[ 301  -71  -38   82  161   79 -179    8  352  -67   13   86   -1 -163
 -213 -165   30  186   60   11  250 -311  -69 -348  -19   51 -342   -7
  -63 -101   30  -44   50  487  492   28  -29  -53   66 -129 -319 -424
  167  115  284 -120  -87  135  429  -26    5    9] => (68)
[-303 -181 -203   40    9 -261 -233 -295  191 -205 -325 -446 -416 -103
  355   -4 -351 -118  -56  325 -193 -239   36 -299  131  219 -240  193
   96 -604   39  210 -198  275  253  -47  -59   37  -14 -102 -183 -441
  -56  368  -76  298  381  -22 -509  321   77  -15] => (68)
[ 130   18  108   97 -179   45  -92  190  -64 -129   45  170 -223  200
  -41  278   56 -117 -266 -165  -26    6   64   20 -183   97   93  -90
  114   25   49   77 -211 -179  -46  196   78  -27  -26  -89 -125  -97
 -242  107  -44  -14  117 -278  233  256  -58  154] => (64)
[-447 -185   45    2   80 -208 -104  165  222 -145   61  168  291  168
  179  -91   60   75  -13  182  -62  -50   53 -433  -62  335    9  285
  159  -88   50  -18   77  142   58 -109   50  267  244 -167 -292 -270
   -6 -111  -63  271   70  -88  290   39 -179    3] => (58)
[ -67 -382  114  166  143 -162  274  -96  224 -211   47 -305  -38  -70
  -87  -43  112 -333  174 -323  -88   -7  -91  -18   75  252   64  -73
   10 -375  132    6  244    9 -127  226  227  172  286 -411  -57  -63
  282   79   90  221 -244  -47  -31   10   15 -251] => (78)
[ -61  362  -26 -260  113 -316    3 -228  161 -185 -211 -356 -217   98
  409 -178 -403  -70 -142  248 -112 -420 -269  278  135  262 -222  513
 -356 -294 -524  303  -47  569  332  345  185   18 -226   95  286 -190
  384   99 -104 -157   97 -149 -118   25 -154 -249] => (63)
[ -82  -81  440 -465 -154   -6  -66  327  -15 -194 -240  427 -288  219
  352  330  236 -137 -157 -550  -21    8  599 -326   62   76  213 -256
  104  394   41 -291 -225 -257 -495  127   73  -24  197   80 -284   23
 -253  140 -227  133 -240    4   32 -136  -14  370] => (71)
[ 141  356 -311  292 -180   -8  -18  -13  367   84  292  135  -12 -143
 -141 -153   20  296 -214  145  258 -313 -197  -50 -207  -34 -136   59
  167   19 -104   46 -101  189  248   22  -42  -75  -86   76   72  -76
  117  -59  263 -373  262 -252  372  -83 -105  279] => (71)
[  97 -279  182   32  -35  121   91   77 -168 -224  179  -78    8   83
 -105   12   -9 -178  -65 -203 -117 -129 -172   96 -170  162  -44  121
  -46  -44  137   80   12   -7   31  201  174  222  304 -155  160  302
 -123 -140 -325   86 -214  183 -244 -104  244 -188] => (65)
[ 328  178   47   -5  -64   98   79  182   29   32   82  182 -165   -3
  -78   85   86  -28 -149 -160  -20 -305  108 -163 -162    5  -58  -80
   89   28   84   -7  -38   92  -15   32 -173  -29   51   92  120  -91
  -95  -28  -34 -110  -21   34  239   13 -205  147] => (65)
[  89 -221  164  193 -293  167  179  236 -121  -20  230   13 -146  -47
 -117  165  103   16  -29 -123  -28 -134  -62 -258 -210  -31    7  -74
  239   54  329  -65  -60 -176  -37  110  104  203  324 -107  143  207
 -342  -66  -44  133 -245  146 -322  -49  387  178] => (68)
[   0 -171   45 -156 -221   28   59  -28  266   78  101  170 -142  164
    5  111   -6   22  -97  -33 -217 -223  293 -225   20  222  293  124
  305   14  -38 -126  -63  -74  -49  152  -69  215    7  -79    1  -55
  -73   10  172   87  138 -292  174  102 -273  239] => (59)
[ 207  264  199  200  111  177  349   23 -248 -109  124 -187 -226 -122
  -70  172   16 -419  -58 -362  -87 -131  -64   65 -158   63  -87  382
   87 -688  174  -46  379   99  -70  350  -56  118  131 -160  272 -129
  156   83  109  138 -266  -45  190   54  188   -1] => (65)
[ 105  157  120  -23  114 -217   45 -158  144 -195  -12 -289  -99   94
  -31 -171 -393  133   13  262  -38 -313 -346  520   95  216 -114  344
 -297  -92 -309  245 -233  257  486  529  296  147 -244  -27  275 -163
  226   39   50  -50   14 -228 -273  368 -191 -265] => (64)
[ 285  291 -283  237  -37  160  -38  -68  -14  -99  300   -4  130 -186
 -213 -174  -54  178  -18  172   87 -235 -324  126 -117   64 -269  495
  -85 -193 -130  157  -91  522  503 -118  160 -149 -106   46  223 -225
  386   59   24 -270  146 -106  349   71   51   21] => (78)
[ 103  -12    6  159  -58   64  237   95  193   22  176   56  -36   46
 -316  119  210 -204 -114 -252 -133 -132    0 -373 -195   10   91  -34
  277 -273  282    9  208  -27 -234  -13 -133   15  231 -166 -158 -242
  -94   49  161  153  -43  -56  345   96 -118  173] => (71)
[ 360 -215   27  -46   61   78    8  131  301   26 -174   22 -134 -435
  -85 -164  250  346  124   72  221 -292  -66 -454 -331    1 -158   16
  168  -92  299  -99 -163   30  256  -42 -242  -10   47  315  152 -139
 -235  -21  -34  115 -100  121  121 -225 -255  203] => (68)
[-243  107 -165  196 -146 -159  173   75  210  -13   92  -82 -266 -157
  170   62  -89  110  -73  232   18 -223  131 -128 -136  138  156  173
  347   36   40  234 -185  -30  219  -17   55  202  -28   14  501   10
   12 -147   84  139  362 -186 -177  166  -91  237] => (78)
[ 160 -142  369  112 -122  314  229  163 -463 -222  186  -80   58  322
 -309  196  137 -423 -186 -293 -238  207 -394  -66 -234   35   96  204
   45 -368  211   87  178 -163  -31  283   65   18  149 -178 -114    0
 -253   36 -241  206 -518   41  132   23  179 -313] => (76)
[-114  188   54  122 -326  239  138   46   23 -195  348  165  257  145
  -77   41  -59 -115 -266   27  -35  -88 -114   56 -204    0  -32  257
  182   97   51   57 -117  -26  115  101  -40   92 -129   72  -32  210
 -133   53 -107 -134   23 -137   57   -9  -32  -19] => (64)
[  62  -61   98  -50 -137   94   77  -82  189 -108  220   -4   42   59
  -46  -74 -100 -211 -197 -124   -4 -251   16 -172 -157   25  107  138
  178 -155   29  -65   77   70   95  183 -158   96   10   31  -28  138
  -93  -33   84  -60  -49   69  133 -115  -10  -32] => (71)
[  68  -50  271  -12  -16  145  131  407  199 -335  188  575  -51   84
 -184  144  404 -141 -156 -629   32   86  488 -252 -124  150  120 -100
  328  160  300 -200  -57 -251 -275   59  133  -26  211 -133 -114 -140
   90  -37   -3  287  -10 -216  645  207 -113  430] => (63)
[ 451 -183   18 -159 -352  288  118  137  535 -145  143  624  270 -457
    8 -280  338  439  -28 -298  232 -241  428 -363 -246   -6 -386 -132
  231  503   94 -395 -119  109  -10  -60   79  120  238  163  129   63
  199 -220   33 -141  -91 -151  402 -395   -1  471] => (63)
[ -63 -216  337   -4    4   -3   91  206 -224 -359 -107 -108 -316   89
   25  253  -98 -196   90 -446 -151    1   93  203   40  221   82  176
  -98 -226   23  223  -46  -27   67  425  160   71  287 -251   66  -23
  137   20 -264  217 -184  -38 -300  143   -1  -53] => (76)
[ 219 -139   32   31  166  246 -142   64 -379  -98   37  250 -278 -125
   78  -93   66  224  157 -511  -43  -49  445 -278 -171  366   14 -101
  198 -291  201 -157  -99  -35    2 -146 -217   64  221  -57  275 -260
  264 -285 -180  106  -69  -23  239   20 -222  259] => (64)
[ 310  185  -66  -73  191  165  116 -124  252  157  164   80  230 -159
   -9  -33  -89 -249    9  246  100 -522  196  -29   -8   72   46  347
  -18  164  -71 -114  227  584  504  -97 -241  256 -249  140  226  -10
  203   25  285 -286   24  228  478 -109 -302 -275] => (76)
[  86  136   76   -2  -55   86  140   20 -102  -93  217 -129 -148  181
   38  143 -127 -239 -103 -338  -62 -282  -99   51 -105  142   77  376
  -16 -296  -42  111  142  288  -53  159  352  145   81 -235  288   -5
  320   81  108  -53 -108  -54  214  117  334   87] => (59)
[ 144 -179  141 -358 -103   97 -342   45  -12  -94 -178  211 -168  283
  244  163 -262  213  -28 -265   40 -339  301   19  -29  228   87   70
  -90  257  -91  -20 -420  128   18   26  259  184 -106  -23  -86 -137
   68  218  -62 -100  113 -115   44  290  -63  231] => (68)
[ 270  -93  -35  252 -114  132   74  110  105  -25  228  -60  -76 -217
 -306  -56   -8  178   37  200  184 -257 -230   17 -134  -53 -133  -13
   59  141   34  120 -196   60  489  185  -89  -39   -6   -9   49  107
 -275   44   92 -148   62  130  -92  -16  -57  -96] => (63)
[  31  126  122  -22  125  113  157 -173 -129 -171 -100  -58   23  -26
   -7   84  -16 -158  -35 -277   64   52   -2  207  -10   84    3  247
    0 -145  -67  -57   88  -73 -116  167  199  151  -32 -138  -59 -112
  156  195   13   93 -132 -142   89   17   95 -123] => (71)
[ 209  -73 -104  221 -210   13   36 -180  245   54  159 -150  132 -186
 -173 -233 -176  267  -74  188  157 -294 -340 -196 -300  -83 -124    7
  172 -150   86  -13    5   28  275   64  -48  220   26   84   78   23
 -124 -150  184 -128  -57    9 -139 -100  151    3] => (63)
[  99   40   26  144   57  -72 -120  -56 -370 -164  129 -369 -141  106
  168   96 -256 -199  -89   28   23 -181 -424  571   78  197  -84  573
 -220 -450 -303  242  -72  283  313  328  498  113  -50 -291  325  214
  270  198 -254  -87  -10  -47  -53  135  304 -393] => (59)
[ 243 -228  -67  142  161  357  -15  -62  401  104  313  332  -96 -171
 -206 -349  171  187 -205  -65  383 -310  299 -336 -299   68  117 -296
  468  318  329 -233 -125  -51  464   52 -365  263   -5    2  261  150
  -85 -444  276  -17   -5  199  335 -225 -267   84] => (63)
[ 164 -229  167  -83 -164  327  125   85   -3 -152  128  184 -263  176
 -283  342   45 -192  -43 -365 -191 -109  316  128  -60  149  340  -36
  105  382  220   77 -271 -137   38  144  122  123   20  -94  142  133
  -79   68  -41   51    1  -80 -138  231  -44  193] => (59)
[  43 -173  134 -113  226   37  -99  -32  -57  -94 -181 -111 -514   80
  155   63 -160  135  222 -288  106 -247  175   73  266  322  -37  -70
 -200   62 -139    7 -192  240  211  285  313  116   58 -369   -9 -272
  309  222  191    5 -126   28 -164  164   91   10] => (68)
[ -70   28  -38 -136  131   80   -2 -100  461 -158  -50   90  151  186
 -234 -272  -59  329   37 -301  266 -240 -189 -373  -88   88  -71  -63
  -63  185  -22  123  -18  285  134 -133  222   11  -22 -100 -358 -413
  398   60  286 -111 -141   29  342  -44  -38  103] => (63)
[ -67   65  -20  -37 -387 -312    4  269  634    2  345  206  261  229
  -17  -11   27  144 -234  447  -54 -382 -223 -249 -202  116   44  170
   24  407 -141   83  -95  274  149  100  281  148   25   99  -16   49
 -201 -125  196 -225  186 -269  325   46  -19  254] => (78)
[ 155  118   63 -230   -5  177  235 -100  344  109   68  354  320  -18
 -135  -71   -7  -14 -225 -115 -111 -412  285  126 -126    3   30  328
  176  151  -90  -56  208  105  -22  234 -458  351  158   90   61  172
   34 -282 -136  -59    8  -32  194 -312 -690  -68] => (63)
[ 316  190  -25   77   15 -105 -143  298   91   93   39  363  -74  -71
 -287  130  150  291   26  105   69 -190  111 -116   25   19   15  -80
  -17  292 -110  -23 -120  104  247  -31 -139 -159  107  118 -186 -278
 -125  -63   42 -180  122  -39  349   61 -348  213] => (63)
[  87 -421   80  203  -32   85  172   69  191 -165  191   -5 -159 -203
 -267  -65  211 -176  -25 -105  -56    4   58 -239 -181  176   77 -102
  285 -199  205  -64  126 -234  163  296 -333   38  285 -119  -74  138
 -326 -185   25  170   17   12   78 -208 -150  -51] => (58)
[ 329  -60  140 -501  -49  164 -128 -146  156 -244 -139  267  -87   -2
  269 -116  -96   48 -174  -92  -99 -308  391   56   37  219 -225  286
 -101  235 -127 -254 -303  293   73  138  254  156  -84  148  170 -156
  146   98 -136   44   44 -134   44  114   73  188] => (65)
[-291  191 -134   -8 -124 -366  -18   87 -179 -311 -106 -244 -173    4
  436    8 -170   25  -64   83  -91  -55 -229   96  125  231 -122  572
  -46 -395 -372  280 -164  152  -22  -78  489 -118   35  -22  215 -102
  312  210 -381  135  321 -222  -88  151  192   14] => (58)
[   8 -101  104   31  136  171   72   -3  -52  -78  131   83 -122 -164
   19  -26  -30   75  207 -289  120 -226  283   51    8  221   85   94
  112   25  134 -234  -54  -36   65  102  -63  241  117  -61  160  123
  131  -19   61    8  -62   88  -99  -72  -39  114] => (58)
[ 131 -254 -158  -49   -1  -50 -430 -116  381   52 -201  140  196  -24
   18  -23 -293  356   -2  229  292 -354  181 -284    2   27 -148 -127
   48  283 -181  149 -178  319  519 -210  -14  232 -103 -161 -438 -279
   -9  115  160 -166  293   92  223  123 -217 -160] => (71)
[ 280  -98 -212  169 -324  444 -188 -120 -392   16  127  -71 -130  -95
   92  117 -265   31    9  247  -26 -195   13  139 -104   83  -81  184
   -6    6  -88  161 -414  291  589  -77 -248  -94 -313   62   60  -47
 -129  303  -80 -378  236  -16 -122  124 -191 -186] => (63)
[ -74  -11  259  148   42  -39   51  242 -105 -208  117  100   59  130
  -50  287   74 -202  -46 -246   65   18   25  249 -178  130   61 -102
 -137  324  117   89   -7  -81 -109  254  295  258  275 -238  -50  152
 -148  -89 -103  -40 -185  -12  -98   40  198  -42] => (78)
[ 276 -115  -73  -50  262   12 -143 -167  175 -129 -332  -26 -377 -317
  -82   88 -128  -21   89 -463   42 -330  470 -160  -72   87  -52 -107
  153 -358  282  -10  -51   15  -58 -157 -243   75  133   20   -7 -303
  149  125  -47  178  253  107  -70  203 -152  275] => (76)
[-232  166 -160  370 -312   -9  236   85   70 -222  457  117  122   -6
   27  -10    6 -111 -188    0 -188  -10   39   43 -251  240  -81  132
  226  -68   27  156   18    2  -73   61   45  127  172 -167  198   30
   84 -209  -20  -67  298 -403  106  115  -25  168] => (71)
[-263  421  -14   53  -18 -257 -124  144 -480 -204  115  -37 -156  102
  563    2 -207   45 -187  326  -91  -79 -123  355   57  348 -176  530
 -142  -89 -418  126 -205  172  171  160  331  107    7   27  463  117
   80 -134 -439  -59  197 -182 -174   44  186  -84] => (58)
[  22   78  222 -229   77  182 -178 -299   11  -47   88   79  -84  376
  244   44 -385 -121 -226 -250   41 -369  254  172  139  219  -31  137
    5  -19 -150 -223  -28  200   50  365  235  489 -170 -323  -25   47
  216  143  205 -106 -156  -64   48  159  236  -80] => (59)
[-229  187  -35   88 -223  125  199  123 -122  -65   86  116  -48   24
  267  179   15   45  -38  -21   65  -60  125   38  -11   95   91  189
  129  373   11   48 -226   39   14 -135  356  188  -53  -28  295   22
  206   92  -24  -20    4 -144 -142   71  150  158] => (68)
[  21  223 -129  275   45  -84  168  150  188 -174  276   72 -235 -159
 -231   58  254 -166  -97   17  -13  -73   34   13   15   91  -82  -65
   27  176   69   74  -51  139   91   51  138 -169  205 -102   98  -93
    2  -21   74  -32  159  -36   58   58  143  194] => (59)
[ 327  -89  118   72  219   52  -47  -42  -95   10 -220   -2 -279  -52
 -326 -165    7  357   66 -258  119   43 -103 -155   -9   42  110   23
  107 -455  -85   45   15  -71  360  302 -220 -131  106 -101 -124 -596
  213 -175  111  196 -260 -107  254   67 -451  -48] => (63)
[-197  126  -50  -89 -360   48   24   53  168  -68  245  203   78  298
  200  103  -92  -59 -287 -108 -146 -351  147 -179 -168   87    1  -63
  191  298  157   14 -263   24 -356 -211  155  223    6   38   56  191
 -112   87 -157 -117  154  -65 -137  115   88  293] => (71)
[ 200   92  242  -99  -16  177  193  356 -186  -95  124  502    1   35
  -86  116  515  -48 -125 -287 -109  131  232   67    5  124  -40   40
   39  288  -27 -276  -40 -171 -331  228  -12  -98  310  -46 -105  -46
 -174  -40 -269   79 -204 -168  371 -176 -278  124] => (76)
[ -49  148  310 -117   17  303  318   -9  -36  -34  193  222   13  188
  -73   64   92 -294 -299 -370  -26  -99  247 -272 -302  -28  335  100
  353  113  385 -271  165 -219 -257  110 -100  361  116   94  202   87
 -166 -260  106  241 -379  134   37  -87  181  207] => (63)
[ 139 -275  264  -27 -104  151  120   96 -183 -176  209   -4  -12  126
 -190  -39   97  -72    1 -309 -129   -5 -163  -60  -63  123   72  165
   69 -263   64 -121    1 -130  -90  290   73   -5  240 -146 -102   56
 -118   36 -137  154 -298   15   39  -38   49  -61] => (64)
[  68   98  128  -46 -356  259  254  227  468  -95  388  438  278    5
 -155   -9  389 -189 -340  -50  -71 -209   71 -473 -397  -43 -132  -75
  290  288  311 -215   74   -7 -163   63 -328   36   99  251 -140  265
 -439  -95  -23 -154 -146  -30  396 -415 -128  270] => (71)
[ 104  229   58   67   62 -140 -146  168    1   59 -191   13 -218 -133
  242  180 -128  259   73  114  260 -300   85   87  159   -8 -189  275
  -70  -67 -170   -3 -175  334  282  177  230   81  -15 -135   -8 -421
  195  293  176  -13   26  -99   49  283  -19  126] => (76)
[ 122  -52  241   46 -144 -193 -151  183 -310 -281 -149 -153 -417  191
  468  286 -345 -100  -11 -486  109 -114  124  167  -67  237  158 -151
  -58 -173  -47  189 -280  -69    6  108  615  190 -157 -149  450    4
  417   85 -107  -29  -68 -205  -55  481  299   44] => (63)
[ 462 -215  191  -97 -326  346 -130  414  201  -12  284  618  192  165
 -353   83  350  186 -137  -41 -105 -208   78 -415 -275   59  -60  -65
  140  338  289 -217 -240   65  145  -13 -182  -57   65  189 -250  -67
 -363  -18 -107 -126 -155  -81  567   -9 -329  305] => (65)
[ -16   -7  306 -128  284  245 -125   44 -307 -176  -18  186  -84  -27
   56   38   55  118   87 -180   52  -90  176  -16   91  217 -167  371
   98 -144  205 -367 -136  -82   40  117  100  265   85  -50   -9    5
  -65  158 -239  328 -254  139  -88   14  207   90] => (68)
[ 226  163  242   87 -157   -5 -126  253 -211  -98  255   81 -168  300
 -116  207  114 -233 -307 -232  -52  -73 -254 -120 -226    7   69  -24
   29 -283  133 -108  -39  -96 -179  226   79 -136   72   37 -131   42
 -328   82  -98 -105 -237  -43  292   67  254  167] => (78)
[   9 -137  421 -155   52   83   75 -143 -209   75   63 -133 -145  283
   20  246 -207 -345  -88 -158  -79 -168   54  151  125  108  467  274
  132 -183  -49 -236  174 -207   64  502  -12  447  -42 -135   59  367
 -179   27   75  115 -387  118 -168  -82  102 -279] => (78)
[ -30   26  400  206 -291  171  161  201 -735  -76  412   39  -58  267
  306  118   74 -188 -155   -3 -102  216 -182  195  -66  211  129    0
   93   48   13 -328 -117 -384  -78  402  266  278    1  -82  349  441
 -297 -139 -215  -31 -550 -118 -229  -94  383 -232] => (68)
[ 422 -390  -79   26  323  -78  114 -300  396 -148  -21 -312 -100 -260
 -545 -176 -174  -58  249 -155 -113 -397  -96  104   87  243  -45  166
    8 -481   27   99  193   81  278  136  -45  156   81 -190   45  -46
  214   86   91  179  233   81   60  178 -211 -241] => (65)
[-153 -111  231  103   12   26  523 -116 -128 -122   -6 -378   55   19
  -58   82   40 -426   10  -81 -231   99 -300  -65  -79  108  161  310
  115 -399  145   58  399 -133  -81  238  116  333  160 -162  182   40
   12  -37  -37  349 -452    7 -239 -130  175 -368] => (76)
[ 188  -27 -154    8 -306  186 -128    2  -77  -47  121  144  106   47
 -124  -83   72  227 -123   76  -35  -58 -226 -204 -168   21  -50   97
   85   32  -37   14 -287   34  110 -221  -34 -204  -73  199 -163  -92
 -138  115 -211 -183   64  -96  170  -82 -113   80] => (64)
[  68  -33 -108 -241  -90  -12  165 -263  310   44 -100   76  -19 -116
  199 -191 -119  210  -44  -80 -184 -316  359 -259 -298  238  155   92
  250   18   94  -51  -67   30 -163 -138  -86  387   27  214  504 -214
  207 -343   51  113  132 -273  -62   38 -307  341] => (78)
[  -8  283 -162  230  -55 -274  104    6  379 -190  311 -123   13    6
 -257 -112  -20   73 -122  259  -53 -258 -489  267   67  144 -321  369
 -139 -147 -229  170  -32  286  137  289  437  -67   76 -188  -31 -108
  135  168  116  -94  262 -312  105  200  189   86] => (71)
[  81  142  190   43  -92  122  -21  181 -174 -222  161  123   55  -11
  180   33 -131   90 -121  -97  189 -223   -4  174 -282   69 -209  112
  -16  228   89    4 -242    2   91  135  258  274   -2   50  315  254
 -105  -73 -199  -93  -72   43 -144   56  287   58] => (68)
[ 229 -129  123  -52   20    2 -206  102 -118 -167  -72  112   15  252
   -7  228    1 -105  -72 -172  -72  -95  -57  218   49  237  -16   45
 -113   21  -13   54 -202  -11   12  -19  361  137 -111 -119  -61   47
  102  242 -345  -23  -18 -137  223  242  -75 -184] => (76)
[ 296 -498   86 -200 -147  -41  -11  -95  541   19 -172  -98 -156 -263
   83 -291  -88  292  160  -31  246 -320  163 -598  -49   15  112 -214
  227  -89  -70 -106 -112  121  438  137 -210    7 -108   87  -34 -229
   58   -3  384   -4 -114   53  176 -135 -354  -11] => (78)
[-195  466   44  -92  145  -20  287  -44  245  -92   88   32  243   70
  101  -56  -68 -144 -121   24  -91 -449  -36   96   41   53 -375  290
  -78   66   44   30   92  356 -195   31   53  276   51  -35   37  -37
  145  167 -122    5  -77  101 -133    5 -112  -84] => (68)
[ 125 -222    6    6  200  148  167 -102  225 -319  -36  -84 -196 -371
 -133 -298  -46  176  244 -250  143 -155  238 -145 -145  203  -81 -131
  114    8  168  126 -212   32  358   29 -125    9  -21   14  296 -178
  207 -119   59  146   73   82 -112   65 -268   13] => (78)
